The symbols move the elements like this.
J189 η J232
J189 ρ J520
J189 θ J868
J189 ω J290
J189 φ J47
J894 η J324
J894 ρ J291
J894 θ J866
J894 ω J814
J894 φ J57
J55 η J969
J55 ρ J340
J55 θ J87
J55 ω J615
J55 φ J930
J726 η J769
J726 ρ J930
J726 θ J252
J726 ω J900
J726 φ J440
J340 η J526
J340 ρ J146
J340 θ J352
J340 ω J372
J340 φ J515
J930 η J549
J930 ρ J515
J930 θ J615
J930 ω J55
J930 φ J841
J97 η J701
J97 ρ J780
J97 θ J784
J97 ω J284
J97 φ J51
J515 η J575
J515 ρ J49
J515 θ J372
J515 ω J340
J515 φ J371
J940 η J149
J940 ρ J726
J940 θ J780
J940 ω J199
J940 φ J166
J23 η J984
J23 ρ J397
J23 θ J232
J23 ω J297
J23 φ J341
J232 η J501
J232 ρ J29
J232 θ J269
J232 ω J517
J232 φ J297
J393 η J288
J393 ρ J450
J393 θ J76
J393 ω J667
J393 φ J619
J284 η J730
J284 ρ J985
J284 θ J149
J284 ω J784
J284 φ J97
J769 η J199
J769 ρ J549
J769 θ J579
J769 ω J455
J769 φ J141
J673 η J868
J673 ρ J718
J673 θ J742
J673 ω J559
J673 φ J29
J450 η J610
J450 ρ J476
J450 θ J492
J450 ω J928
J450 φ J566
J520 η J29
J520 ρ J284
J520 θ J158
J520 ω J595
J520 φ J742
J441 η J393
J441 ρ J205
J441 θ J623
J441 ω J610
J441 φ J656
J205 η J450
J205 ρ J341
J205 θ J422
J205 ω J289
J205 φ J423
J763 η J656
J763 ρ J44
J763 θ J450
J763 ω J566
J763 φ J623
J341 η J476
J341 ρ J868
J341 θ J297
J341 ω J23
J341 φ J501
J684 η J340
J684 ρ J866
J684 θ J837
J684 ω J862
J684 φ J796
J955 η J726
J955 ρ J562
J955 θ J969
J955 ω J549
J955 φ J21
J610 η J667
J610 ρ J289
J610 θ J763
J610 ω J623
J610 φ J441
J784 η J718
J784 ρ J141
J784 θ J103
J784 ω J149
J784 φ J284
J352 η J371
J352 ρ J894
J352 θ J684
J352 ω J796
J352 φ J372
J796 η J515
J796 ρ J814
J796 θ J862
J796 ω J684
J796 φ J352
J549 η J900
J549 ρ J575
J549 θ J659
J549 ω J969
J549 φ J955
J174 η J284
J174 ρ J579
J174 θ J940
J174 ω J166
J174 φ J103
J161 η J814
J161 ρ J656
J161 θ J288
J161 ω J157
J161 φ J524
J979 η J87
J979 ρ J837
J979 θ J515
J979 ω J371
J979 φ J526
J656 η J619
J656 ρ J423
J656 θ J610
J656 ω J441
J656 φ J76
J862 η J372
J862 ρ J266
J862 θ J324
J862 ω J837
J862 φ J684
J266 η J57
J266 ρ J667
J266 θ J161
J266 ω J524
J266 φ J866
J44 η J423
J44 ρ J232
J44 θ J476
J44 ω J454
J44 φ J422
J422 η J492
J422 ρ J297
J422 θ J454
J422 ω J44
J422 φ J289
J900 η J455
J900 ρ J55
J900 θ J21
J900 ω J252
J900 φ J726
J199 η J103
J199 ρ J900
J199 θ J985
J199 ω J780
J199 φ J940
J742 η J949
J742 ρ J97
J742 θ J595
J742 ω J520
J742 φ J559
J562 η J930
J562 ρ J796
J562 θ J526
J562 ω J575
J562 φ J87
J984 η J422
J984 ρ J47
J984 θ J501
J984 ω J113
J984 φ J476
J49 η J684
J49 ρ J157
J49 θ J57
J49 ω J146
J49 φ J324
J814 η J49
J814 ρ J619
J814 θ J266
J814 ω J866
J814 φ J894
J252 η J579
J252 ρ J615
J252 θ J955
J252 ω J21
J252 φ J900
J397 η J47
J397 ρ J301
J397 θ J29
J397 ω J949
J397 φ J868
J575 η J55
J575 ρ J684
J575 θ J979
J575 ω J526
J575 φ J562
J969 η J252
J969 ρ J526
J969 θ J841
J969 ω J659
J969 φ J549
J701 η J520
J701 ρ J174
J701 θ J718
J701 ω J730
J701 φ J301
J476 η J289
J476 ρ J269
J476 θ J113
J476 ω J984
J476 φ J454
J524 η J894
J524 ρ J76
J524 θ J157
J524 ω J161
J524 φ J266
J87 η J841
J87 ρ J352
J87 θ J575
J87 ω J562
J87 φ J615
J780 η J174
J780 ρ J252
J780 θ J141
J780 ω J985
J780 φ J199
J579 η J985
J579 ρ J659
J579 θ J726
J579 ω J440
J579 φ J455
J866 η J146
J866 ρ J393
J866 θ J524
J866 ω J266
J866 φ J814
J141 η J940
J141 ρ J955
J141 θ J455
J141 ω J769
J141 φ J985
J289 η J928
J289 ρ J23
J289 θ J44
J289 ω J422
J289 φ J205
J667 η J130
J667 ρ J928
J667 θ J656
J667 ω J76
J667 φ J393
J595 η J673
J595 ρ J784
J595 θ J301
J595 ω J158
J595 φ J520
J868 η J269
J868 ρ J158
J868 θ J949
J868 ω J397
J868 φ J290
J440 η J141
J440 ρ J841
J440 θ J900
J440 ω J726
J440 φ J579
J841 η J955
J841 ρ J371
J841 θ J55
J841 ω J930
J841 φ J659
J559 η J397
J559 ρ J51
J559 θ J520
J559 ω J742
J559 φ J673
J455 η J780
J455 ρ J969
J455 θ J440
J455 ω J579
J455 φ J769
J149 η J51
J149 ρ J769
J149 θ J174
J149 ω J103
J149 φ J784
J526 η J615
J526 ρ J862
J526 θ J371
J526 ω J979
J526 φ J575
J158 η J559
J158 ρ J149
J158 θ J701
J158 ω J301
J158 φ J595
J985 η J166
J985 ρ J21
J985 θ J769
J985 ω J141
J985 φ J780
J76 η J291
J76 ρ J492
J76 θ J441
J76 ω J656
J76 φ J667
J269 η J23
J269 ρ J559
J269 θ J189
J269 ω J47
J269 φ J517
J501 η J454
J501 ρ J290
J501 θ J23
J501 ω J341
J501 φ J113
J659 η J21
J659 ρ J979
J659 θ J930
J659 ω J841
J659 φ J969
J837 η J352
J837 ρ J524
J837 θ J49
J837 ω J324
J837 φ J862
J57 η J837
J57 ρ J130
J57 θ J814
J57 ω J894
J57 φ J146
J371 η J562
J371 ρ J324
J371 θ J340
J371 ω J515
J371 φ J979
J113 η J44
J113 ρ J189
J113 θ J341
J113 ω J501
J113 φ J984
J51 η J301
J51 ρ J199
J51 θ J284
J51 ω J97
J51 φ J718
J949 η J189
J949 ρ J701
J949 θ J673
J949 ω J29
J949 φ J397
J615 η J659
J615 ρ J372
J615 θ J562
J615 ω J87
J615 φ J55
J297 η J113
J297 ρ J949
J297 θ J517
J297 ω J232
J297 φ J23
J146 η J862
J146 ρ J288
J146 θ J894
J146 ω J57
J146 φ J49
J21 η J440
J21 ρ J87
J21 θ J549
J21 ω J955
J21 φ J252
J623 η J76
J623 ρ J422
J623 θ J566
J623 ω J763
J623 φ J610
J423 η J566
J423 ρ J501
J423 θ J289
J423 ω J205
J423 φ J492
J130 η J524
J130 ρ J623
J130 θ J619
J130 ω J291
J130 φ J288
J454 η J205
J454 ρ J517
J454 θ J984
J454 ω J476
J454 φ J44
J324 η J796
J324 ρ J161
J324 θ J146
J324 ω J49
J324 φ J837
J166 η J784
J166 ρ J440
J166 θ J199
J166 ω J940
J166 φ J174
J619 η J157
J619 ρ J566
J619 θ J667
J619 ω J393
J619 φ J291
J928 η J623
J928 ρ J984
J928 θ J423
J928 ω J492
J928 φ J450
J492 η J763
J492 ρ J113
J492 θ J205
J492 ω J423
J492 φ J928
J566 η J441
J566 ρ J454
J566 θ J928
J566 ω J450
J566 φ J763
J290 η J517
J290 ρ J595
J290 θ J397
J290 ω J868
J290 φ J189
J517 η J341
J517 ρ J673
J517 θ J47
J517 ω J269
J517 φ J232
J730 η J595
J730 ρ J166
J730 θ J51
J730 ω J718
J730 φ J701
J29 η J290
J29 ρ J730
J29 θ J559
J29 ω J673
J29 φ J949
J47 η J297
J47 ρ J742
J47 θ J290
J47 ω J189
J47 φ J269
J157 η J866
J157 ρ J441
J157 θ J130
J157 ω J288
J157 φ J161
J718 η J158
J718 ρ J940
J718 θ J97
J718 ω J51
J718 φ J730
J288 η J266
J288 ρ J610
J288 θ J291
J288 ω J130
J288 φ J157
J301 η J742
J301 ρ J103
J301 θ J730
J301 ω J701
J301 φ J158
J103 η J97
J103 ρ J455
J103 θ J166
J103 ω J174
J103 φ J149
J372 η J979
J372 ρ J57
J372 θ J796
J372 ω J352
J372 φ J340
J291 η J161
J291 ρ J763
J291 θ J393
J291 ω J619
J291 φ J130

The rows follow the links: the fewer symbols apart two elements are, the more alike their rows tend to be.

Each row is also shifted at random along 7 hidden directions that mean nothing.

Some elements, each with a row of numbers:
J301: -139	-230	-52	177	-35	-150	-98	-453	-142	130	-326	-92	309	-59	24	-106	450	172	-182	111	42	265	-147	121	-448	117	39	341	234	-31	49	53	241	198	125	-64	-113	111	52	-114	228	-117	-91	-82	-333	9	70	63	-222	-112	-106	101	232	-125	9	-206	-29	160	-17	-86	-96
J684: 333	67	68	16	-130	-146	97	-418	367	473	-136	-306	217	87	116	71	112	12	-149	72	84	-98	174	-165	-80	168	177	50	133	29	156	184	44	-223	71	-98	172	275	-103	153	-36	-279	126	-106	51	188	84	-103	8	-42	-400	-211	321	214	186	2	-79	24	36	-49	51
J979: -732	25	-150	-3	-15	-601	-101	339	232	-652	-88	-98	147	-115	-125	19	-145	38	-56	317	105	190	550	358	-597	21	-80	123	-220	186	-2	494	126	-120	102	508	80	-312	-30	99	-174	444	202	-210	220	-38	70	-347	-229	213	129	-264	-273	66	-27	332	-77	-66	-177	-310	148
J455: -528	4	-246	177	187	-184	-205	341	-98	-215	-28	-114	-68	-74	-118	4	-107	228	352	-113	115	-18	179	42	-69	-244	-161	-36	159	-71	-3	42	188	-30	118	351	165	-200	192	63	-46	198	-226	-164	88	52	-33	-287	68	191	189	64	-263	137	110	30	229	124	-24	-266	-186
J610: 363	57	172	-293	52	59	-40	171	93	-369	36	71	-41	16	-135	-42	-173	7	173	138	-271	-200	30	-93	205	-45	368	-341	5	167	-65	177	-87	-161	-15	54	-29	-412	290	128	-270	-61	259	348	3	-164	-134	-84	-221	-7	56	74	-87	-29	172	310	-344	-239	-236	-145	92
J352: -428	59	-8	-78	-80	-217	-261	-2	326	-200	-78	-263	-95	165	58	96	32	7	-9	137	133	-79	69	-178	-647	-83	90	-88	186	260	167	440	36	2	107	72	137	-304	-42	181	125	75	-45	-114	82	-12	112	-11	-183	72	-42	-166	-82	-18	234	6	219	526	-97	-398	85
J393: -566	-93	159	-70	-136	257	271	234	170	660	108	-48	107	245	295	112	-197	-68	-450	-214	51	-96	137	-378	-125	-33	68	-29	110	-113	62	-198	-415	0	5	-279	255	322	-190	236	-69	-3	-101	89	-37	202	17	391	369	-30	-146	-242	335	-102	142	40	122	4	310	147	294
J454: 1074	-32	472	-11	-80	361	172	135	-114	562	46	53	-116	-73	284	155	142	-37	-37	-141	189	-613	-139	-381	62	-298	16	-213	10	-435	-32	-19	77	-132	182	-29	13	292	299	211	-258	12	-226	493	-116	121	-237	225	15	-384	45	-243	304	78	114	27	45	-60	76	-53	-13
J701: -1307	-223	-318	30	29	-29	-321	609	-104	-503	-40	1	54	-9	-132	-342	-274	354	85	202	-225	55	374	58	-128	-281	25	43	-5	46	-209	237	-170	-174	159	268	79	-559	362	-16	-95	303	-218	-89	-167	-53	-28	-347	-142	-29	238	-44	-247	-188	175	-136	178	-55	-97	-297	-105
J969: -118	220	-287	33	136	53	-129	-69	70	-26	40	-153	-185	-54	-129	-32	-173	57	400	3	-39	-236	119	-27	586	-69	-21	-244	-67	-33	82	-30	72	-333	72	18	144	-67	70	-70	-103	-159	28	-200	191	87	1	-255	182	-48	-146	53	-112	235	99	-114	97	-150	-67	6	-278
J189: -655	-126	-221	11	-438	-36	-17	-275	-204	160	-159	241	-62	-117	69	-174	399	95	9	166	-51	-259	43	-137	-278	80	-87	319	-19	63	29	294	22	-25	-77	235	23	83	39	-162	407	-4	-77	84	-256	-70	304	-259	-298	-123	-210	-175	147	-153	-242	-328	195	242	-193	77	-59
J894: 688	100	81	-43	-23	-109	211	-495	155	98	73	-36	-168	103	-161	161	191	-187	250	-161	-22	150	-271	23	406	252	-82	64	90	244	96	-145	96	144	-435	-119	-140	316	-370	38	114	-350	205	-68	202	-11	7	-311	-84	434	-196	96	-83	198	-119	131	-132	201	116	166	125
J288: -132	-42	119	-81	-109	-301	199	242	138	-49	-84	49	154	32	26	101	-63	76	-186	72	8	-41	406	-53	-503	15	45	144	12	76	46	286	-85	-91	-30	344	191	-28	34	275	-200	318	129	139	71	74	24	-170	-151	175	28	-290	42	-58	16	443	-134	-105	-26	-193	349
J130: 777	-60	369	-247	118	-16	180	-449	115	-37	-201	-29	198	31	142	74	208	-84	-406	322	-9	-44	-39	43	-450	170	264	-2	-221	-164	258	125	126	-61	169	-388	0	179	-69	158	-389	149	261	257	-133	178	-382	448	-211	-599	-92	-234	408	-181	83	433	-459	-520	39	-157	288
J524: 255	36	79	-131	-1	-78	110	-72	54	-140	3	28	-249	75	-81	107	47	-34	185	33	-16	-221	56	-141	-10	-17	-111	15	-88	61	146	153	36	-82	-207	55	86	72	-95	207	-167	167	62	121	154	90	-189	-291	-224	42	-12	-236	-64	8	-22	338	-35	-22	-1	-155	208
J928: -101	43	104	-165	-100	295	270	627	-59	117	302	295	-107	23	58	11	-443	-107	-63	-183	-144	-200	217	-140	469	-88	-37	-189	-238	-93	-189	-208	-439	-141	-143	47	94	-13	44	91	-220	118	74	260	161	-37	-16	66	281	78	114	-115	-61	-32	-102	144	-33	-309	61	289	148
J290: -665	-141	-241	35	-230	78	143	-32	-209	36	-45	223	-99	-228	-145	-309	154	134	250	173	-185	-311	280	34	630	-55	-179	240	-334	-135	-146	142	-13	-370	-139	239	-41	162	167	-126	-84	-23	-41	108	-135	35	-47	-787	-258	-140	-154	-262	0	56	-161	-186	11	-362	-57	173	-105
J866: 271	137	32	-207	-181	154	171	-9	95	331	-3	81	-92	197	268	46	-108	-32	-313	103	17	-457	343	-424	-391	-13	-20	8	-218	-121	303	117	-269	-252	66	-149	446	240	-184	160	-94	405	16	78	48	289	-25	308	162	-461	-202	-510	319	-262	-19	165	147	-242	120	15	245
J549: -711	68	-293	-5	305	1	-67	-222	127	-331	85	-164	38	-91	-236	-138	-248	-98	195	143	-155	256	29	366	788	161	38	-145	-342	12	-33	-177	63	-214	13	-274	-93	-47	-126	-201	-210	-264	225	-327	127	18	-146	-168	194	-128	-99	209	-125	173	50	-51	-216	-505	24	161	-195
J113: -713	-241	241	83	-144	-24	76	207	35	72	106	111	210	-3	73	96	70	-209	-321	-157	112	447	-281	180	-246	49	2	126	141	91	-290	-106	-121	483	-64	37	-312	-29	-85	11	266	-183	-46	69	-121	-273	165	230	-2	387	178	193	-70	-21	-63	-152	-33	412	42	153	153
J291: 485	-60	390	-9	-4	-119	303	-12	211	365	37	-44	412	184	148	246	-27	-184	-586	-208	112	456	-69	62	-396	256	124	112	216	65	-18	-229	-174	362	-43	-212	-74	271	-264	168	-16	-77	163	50	14	-14	70	539	205	311	24	105	214	-35	-9	241	-244	56	181	145	371
J161: 150	42	95	-72	-65	-156	71	376	101	-87	109	74	-180	144	-42	197	-129	19	128	-192	45	-31	119	-188	-275	-97	-120	-19	188	215	-9	108	-117	134	-239	317	118	-94	-85	269	10	216	-37	105	202	-39	55	-232	-68	497	133	-120	-227	25	-4	321	140	348	28	-163	270
J492: 526	51	215	-160	-51	126	246	114	-84	-1	97	256	-31	-86	13	27	-53	-92	-47	29	-92	-260	67	-31	257	22	70	-93	-241	-98	-60	-10	-100	-129	-80	71	-4	49	111	46	-250	96	193	362	48	-23	-107	17	-41	-126	41	-87	75	-20	-143	262	-283	-394	-82	154	127
J575: -775	58	-119	37	155	-76	46	332	175	-267	293	-63	-153	54	-66	119	-377	-275	-1	-89	139	304	105	272	254	-17	-346	-16	-339	14	-37	-189	-95	77	-176	-77	-84	50	-384	-17	-69	161	-16	-356	326	15	-88	-47	318	225	182	-63	-326	114	-134	32	188	3	258	151	82
J780: -367	3	-324	121	95	-32	35	-134	-242	121	-191	44	68	-142	60	-113	70	215	-29	129	53	-207	356	22	-103	-15	-186	207	-246	-322	216	-7	155	-287	207	17	313	282	7	-125	-141	394	-99	-157	-81	312	-104	-8	128	-493	-110	-239	235	-119	-142	33	73	-547	79	-4	-131
J769: 307	44	-37	273	136	-184	-86	-30	-125	149	-86	-117	109	-41	48	195	123	59	-37	-276	268	284	-188	126	-428	51	-165	134	338	-42	88	-229	229	338	118	92	24	143	-86	-68	238	63	-163	-217	43	17	163	322	222	254	128	268	-40	57	-76	-99	151	335	67	-22	-114
J763: -143	23	16	-104	-103	-77	219	73	69	-47	47	150	36	-52	-188	-15	-76	-12	193	-52	-220	-82	156	-15	447	120	164	-49	-2	202	-146	41	-145	-160	-227	280	15	-66	98	89	-137	-189	329	254	78	-150	89	-459	-159	354	-108	21	-51	114	-70	265	-359	-227	-177	134	153
J796: 526	107	183	-66	120	48	-111	-543	299	111	18	-383	-201	166	-70	111	176	-155	253	-27	94	-42	-396	-132	295	35	99	-179	109	73	125	34	210	30	-93	-349	-149	110	-177	140	-4	-456	-29	-59	92	92	-205	-86	-84	17	-183	43	-4	246	274	-44	23	355	109	-142	-36
J141: 552	117	-60	195	133	64	-64	368	-191	316	3	-26	33	-25	164	106	-151	186	-6	-258	234	-162	143	-158	-236	-238	-177	-57	192	-289	75	-199	42	-23	272	132	276	100	157	20	-20	313	-301	-104	66	175	5	296	397	-83	137	1	45	20	16	-55	308	25	127	-31	-176

From each start, follow one symbol. Which element do you reach?
Answers are names.
start 1293	53	428	-118	39	-210	151	-95	130	5	-61	22	251	101	146	233	72	-154	-457	-3	123	264	-96	67	-739	217	154	23	114	98	115	30	25	312	43	-91	-56	41	-144	132	-28	167	252	136	36	-38	9	594	-52	58	77	50	173	-146	-37	392	-272	10	-18	-53	323
ρ -> J441
start 334	241	-47	137	-94	-274	75	57	102	200	71	-46	78	-4	128	227	-89	-165	-177	-153	281	157	125	114	-365	147	-208	115	41	73	104	-74	9	134	-25	202	116	185	-319	-49	249	130	63	-278	278	10	356	228	289	328	-24	-35	-46	120	-224	-22	165	220	44	168	23
η -> J841
start -909	-37	-12	-308	-48	88	-37	392	159	-364	71	146	39	160	28	-87	-351	-19	-235	149	-261	-17	175	-131	-250	-7	323	-211	-75	229	-32	181	-414	-81	64	-46	132	-467	76	111	-130	206	183	183	-41	-120	28	260	-13	-86	89	-58	-24	-316	112	183	-127	-147	-138	-107	231
η -> J393
start 642	185	85	-68	82	-78	-196	-888	38	-169	-90	-99	-283	93	146	265	518	-361	-107	148	331	35	-667	44	-716	218	-113	10	-53	78	459	71	401	398	41	-439	-150	139	-473	-170	357	85	21	-149	19	19	-36	718	-105	-384	-49	76	75	-173	-204	-56	158	433	-3	-100	-21
η -> J930
start 824	-88	450	83	-8	-295	93	206	-43	-328	104	107	38	-165	-200	261	221	-193	188	-238	130	425	-416	326	-88	65	-3	11	300	233	-345	-16	240	526	-246	438	-525	-160	138	99	126	-230	146	296	105	-427	86	-208	-346	853	388	420	-378	243	-140	235	-314	479	-191	-65	114
ω -> J454
start 331	133	85	-235	-150	149	-54	0	-74	-194	46	187	-397	56	-55	43	91	-25	373	3	-131	-498	-194	-359	29	-98	153	-271	100	211	67	218	-15	-64	-119	170	35	-282	224	139	31	-14	77	420	51	-159	-15	-112	-290	31	24	39	-100	-73	16	165	-20	188	-230	-154	61
η -> J441
start 939	353	-61	54	-1	245	25	-360	-1	592	36	-120	-200	43	240	137	36	-111	7	-100	200	-482	-67	-307	143	-2	-74	-200	-81	-240	333	-145	82	-228	155	-290	282	382	-171	-93	61	-40	-67	-110	151	278	64	392	411	-444	-270	-137	290	89	-46	-206	275	-67	102	170	-207
φ -> J841
start 471	-12	374	-287	208	319	-96	134	148	-293	99	-28	-108	212	30	55	-182	-102	-67	71	-142	-82	-283	-184	33	-151	322	-420	-11	21	-3	11	-131	33	113	-418	-63	-318	155	185	-333	-22	65	304	-38	-53	-379	437	-66	-289	140	75	11	-184	296	250	-200	-132	13	-187	152
θ -> J656
start -40	-32	122	-103	-32	179	136	-304	109	233	-32	-80	-133	89	-58	34	159	-6	295	-82	-120	-343	-154	-342	459	-24	178	-148	152	32	42	22	45	-147	-161	-105	11	158	94	212	-157	-357	51	278	-19	59	-169	-312	-173	-4	-210	-36	124	146	174	150	-164	5	20	-46	81
φ -> J76
start 1182	382	127	70	166	-166	-179	384	80	-357	281	-32	-207	56	-79	275	-294	-226	171	-305	188	335	-241	205	-18	-10	-119	-259	189	256	-102	-215	33	366	-91	165	-168	-314	-138	-74	233	-2	28	-225	431	-253	212	263	290	628	338	424	-480	187	-104	8	158	511	-65	65	-116
θ -> J562
start -690	-22	-4	-225	-125	156	-14	-312	76	-120	32	142	-175	198	60	51	139	-242	-147	24	-136	10	-384	-165	-294	199	191	-64	85	297	121	-1	-188	250	-174	-312	-52	-140	-239	-56	284	-98	153	150	-113	-168	118	430	-81	-41	-67	140	51	-299	-87	19	-52	260	-71	68	215
θ -> J566
start -391	100	-146	-152	-185	268	211	-62	108	438	120	41	-371	244	140	23	-98	-39	12	-78	-17	-478	194	-503	143	-72	-209	24	-160	-70	272	-25	-277	-235	-197	-175	351	367	-341	162	12	181	-123	-6	127	289	-31	-70	204	-249	-289	-468	192	-87	-57	23	341	-29	244	117	181
ω -> J866
start -382	-55	102	58	-309	-156	254	245	230	589	5	-14	346	164	137	201	-83	-4	-365	-335	64	161	187	-250	-431	151	135	119	507	280	-78	-48	-335	218	-98	268	195	160	-120	239	239	-179	81	76	19	-64	471	96	165	653	-133	11	180	39	24	113	-43	376	31	152	305
ω -> J656
start -190	23	46	-26	-38	-443	-4	136	332	-151	-169	-234	357	-16	91	55	-115	36	-390	325	115	77	559	145	-697	52	139	38	-133	34	91	461	37	-228	294	198	193	-109	4	167	-224	303	192	-137	68	122	44	20	-80	-133	-61	-336	143	28	153	238	-132	-202	-106	-284	167
ω -> J372
start -637	-283	226	-106	11	261	185	-388	-65	68	-53	88	-30	-102	125	-12	327	-199	-240	242	57	-118	-284	29	84	-9	12	58	-381	-336	15	19	101	-24	43	-426	-240	300	-64	-35	-203	-31	-11	265	-270	120	-366	236	-167	-637	-53	-187	283	-137	-26	-18	-152	-337	145	62	125
ρ -> J269
